Below is a small trained network, with its code and all its weights. Each question gives an input and a target symbol and asks what happens when units are switched off, that is, made to give their printed mean instead of their output.

import numpy as np


def w(rows, s, z=0):
    codes = np.array(rows[::2]) - 128.0
    scale = np.full(codes.shape[1], s)
    scale[-1] = z or s
    return codes * scale


def norm(h):
    return h / np.sqrt((h * h).mean(-1, keepdims=True) + 1e-5)


def f(y):
    return np.maximum(y, 0)


def softmax(a):
    e = np.exp(a - a.max(-1, keepdims=True))
    return e / e.sum(-1, keepdims=True)


def log_softmax(a):
    a = a - a.max(-1, keepdims=True)
    return a - np.log(np.exp(a).sum(-1, keepdims=True))


def net(x, mask):
    ids = ['ΓΠΣβηθλμξτψ'.index(c) for c in x.split()]
    T = len(ids)
    res = E[ids] + P[:T]
    q, k, v = (norm(res) @ M[0].T for M in (Q, K, V))
    z = softmax(np.where(np.tri(T) > 0, q @ k.T / 3**0.5, -1e9)) @ v
    res = res + np.where(mask[0], z, O[0][:, -1]) @ O[0][:, :-1]
    y = f(norm(res) @ A[0][:, :-1].T + A[0][:, -1])
    res = res + np.where(mask[1:17], y, B[0][:, -1]) @ B[0][:, :-1]
    return log_softmax(norm(res)[-1] @ U[:, :-1].T + U[:, -1])


Q, K, V, O, A, B = {}, {}, {}, {}, {}, {}
E = w([
[153,158,109,130,166],'Γ',
[164,159,93,130,165],'Π',
[161,160,108,114,165],'Σ',
[99,182,127,71,191],'β',
[186,143,48,155,105],'η',
[168,123,39,176,96],'θ',
[5,103,106,69,77],'λ',
[120,183,128,9,197],'μ',
[92,105,96,87,198],'ξ',
[145,211,121,122,32],'τ',
[49,104,166,174,95],'ψ',
],0.017)
P = w([
[187,103,202,204,164],'0',
[157,130,179,178,165],'1',
[124,142,160,158,155],'2',
[112,143,122,138,138],'3',
[91,166,66,120,123],'4',
[75,187,24,94,116],'5',
[77,178,1,100,94],'6',
],0.0069)
Q[0] = w([
[211,247,59,87,176],'head 0',
[127,151,24,80,112],'head 0',
[63,126,131,144,155],'head 0',
],0.011)
K[0] = w([
[4,90,1,78,44],'head 0',
[27,196,82,113,87],'head 0',
[141,196,92,168,87],'head 0',
],0.01)
V[0] = w([
[114,55,101,157,213],'head 0',
[99,190,193,242,71],'head 0',
[254,222,83,57,121],'head 0',
],0.0079)
O[0] = w([
[87,11,2,146,180,105],'head 0',
[65,180,108,181,23,142],'head 0',
[218,84,183,89,93,253],'head 0',
],0.009,0.0016)
A[0] = w([
[126,60,168,134,142,144],'neuron 0',
[132,143,91,110,134,130],'neuron 1',
[133,121,99,161,99,136],'neuron 2',
[156,126,111,153,70,97],'neuron 3',
[163,129,117,129,113,74],'neuron 4',
[124,59,176,105,97,155],'neuron 5',
[137,88,91,116,156,82],'neuron 6',
[136,155,70,143,173,176],'neuron 7',
[6,143,126,169,107,253],'neuron 8',
[101,71,153,144,95,149],'neuron 9',
[128,183,126,121,70,156],'neuron 10',
[120,194,161,121,75,148],'neuron 11',
[117,182,131,82,165,201],'neuron 12',
[160,106,128,115,102,38],'neuron 13',
[33,166,132,170,143,200],'neuron 14',
[175,135,91,129,115,60],'neuron 15',
],0.017,0.0053)
B[0] = w([
[67,164,112,97,17,167],'neuron 0',
[107,96,143,188,214,177],'neuron 1',
[85,200,144,84,147,164],'neuron 2',
[110,89,192,105,199,171],'neuron 3',
[187,147,185,150,81,153],'neuron 4',
[6,181,58,82,174,166],'neuron 5',
[98,63,99,95,130,172],'neuron 6',
[83,98,165,184,132,239],'neuron 7',
[15,242,40,81,173,254],'neuron 8',
[65,242,54,197,168,157],'neuron 9',
[47,65,205,180,137,207],'neuron 10',
[98,2,127,48,64,202],'neuron 11',
[142,124,138,214,98,224],'neuron 12',
[77,182,41,119,123,143],'neuron 13',
[23,202,41,100,79,227],'neuron 14',
[125,214,130,146,131,169],'neuron 15',
],0.0074,0.0099)
U = w([
[186,92,50,113,102,162],'Γ',
[53,200,97,84,127,129],'Π',
[158,141,166,55,221,237],'Σ',
[164,141,93,60,130,144],'β',
[109,183,138,212,156,75],'η',
[176,222,171,128,145,69],'θ',
[101,10,74,104,200,84],'λ',
[138,82,73,180,65,11],'μ',
[122,130,116,103,140,4],'ξ',
[104,84,196,107,83,243],'τ',
[134,83,158,142,195,84],'ψ',
],0.011,0.0026)

Each question gives the input, a string of symbols that net reads in full, and the target symbol t.
The units are the heads (3 rows each of Q, K, V and O) and the neurons (one row each of A and B). Each row of codes is followed by its name. A weight is (code - 128) times the scale printed after its matrix; where a second scale follows, it is the last column's (O, A, B and U).
mask holds one flag per unit, heads first, then neurons. A switched-off unit (its flag False) gives its mean, the last column of its rows in O or B, instead of its output. The means were averaged over made-up inputs and are rounded, as every weight is.
A unit's drop is (log p(t) with every unit on - log p(t) with that unit switched off) / (log p(t) with every unit on - log p(t) with every unit switched off).
The circuit of an input: a set's keep is (log p(t) with only the set's units on - log p(t) with every unit switched off) / (log p(t) with every unit on - log p(t) with every unit switched off). Starting from the 12 units with the biggest drops (on a tie, the unit counted first), units are removed one at a time, each time the one whose removal leaves the highest keep (on an exact tie, the one counted first), for as long as the keep stays at least 0.8.
circuit, biggest first: the units of the circuit, biggest drop first
unit that matters most: the unit with the biggest drop
top k neurons: the k neurons with the biggest drops, biggest first
drop of u: that unit's drop, to one decimal
input Γ ξ θ, target λ: circuit, biggest first : head 0; neuron 14
input τ ψ β ξ Γ μ, target λ: circuit, biggest first : head 0; neuron 8; neuron 12
input η Σ τ β, target τ: circuit, biggest first : head 0; neuron 11; neuron 8
input ψ ψ Π Π θ η, target η: unit that matters most : neuron 15
input τ β η, target τ: circuit, biggest first : head 0; neuron 8; neuron 3
input ξ Π η, target λ: top 3 neurons : neuron 6; neuron 8; neuron 12
input ξ η Γ, target λ: circuit, biggest first : head 0; neuron 8
input Π μ Π, target Σ: top 2 neurons : neuron 11; neuron 14
input θ Π η θ Γ Γ θ, target η: top 2 neurons : neuron 11; neuron 15
input Π θ Π, target η: circuit, biggest first : neuron 11; neuron 8
input Γ ξ β θ, target λ: top 2 neurons : neuron 6; neuron 8
input μ Π β, target Σ: top 3 neurons : neuron 14; neuron 10; neuron 11
input Π η θ θ τ η Σ, target τ: top 2 neurons : neuron 11; neuron 10
input Σ θ η β, target η: top 3 neurons : neuron 12; neuron 11; neuron 3
input Γ Π Γ Γ η Π, target θ: top 2 neurons : neuron 11; neuron 15
input Π ψ θ β Π, target η: top 2 neurons : neuron 11; neuron 15
input τ τ τ θ β, target τ: top 2 neurons : neuron 8; neuron 11
input Π μ β, target Σ: top 2 neurons : neuron 10; neuron 14
input τ Π Σ Π η, target θ: drop of neuron 15 : 0.3
input Γ Γ β ξ, target λ: drop of neuron 10 : 0.0
input μ β θ β Γ, target η: drop of neuron 15 : 0.4
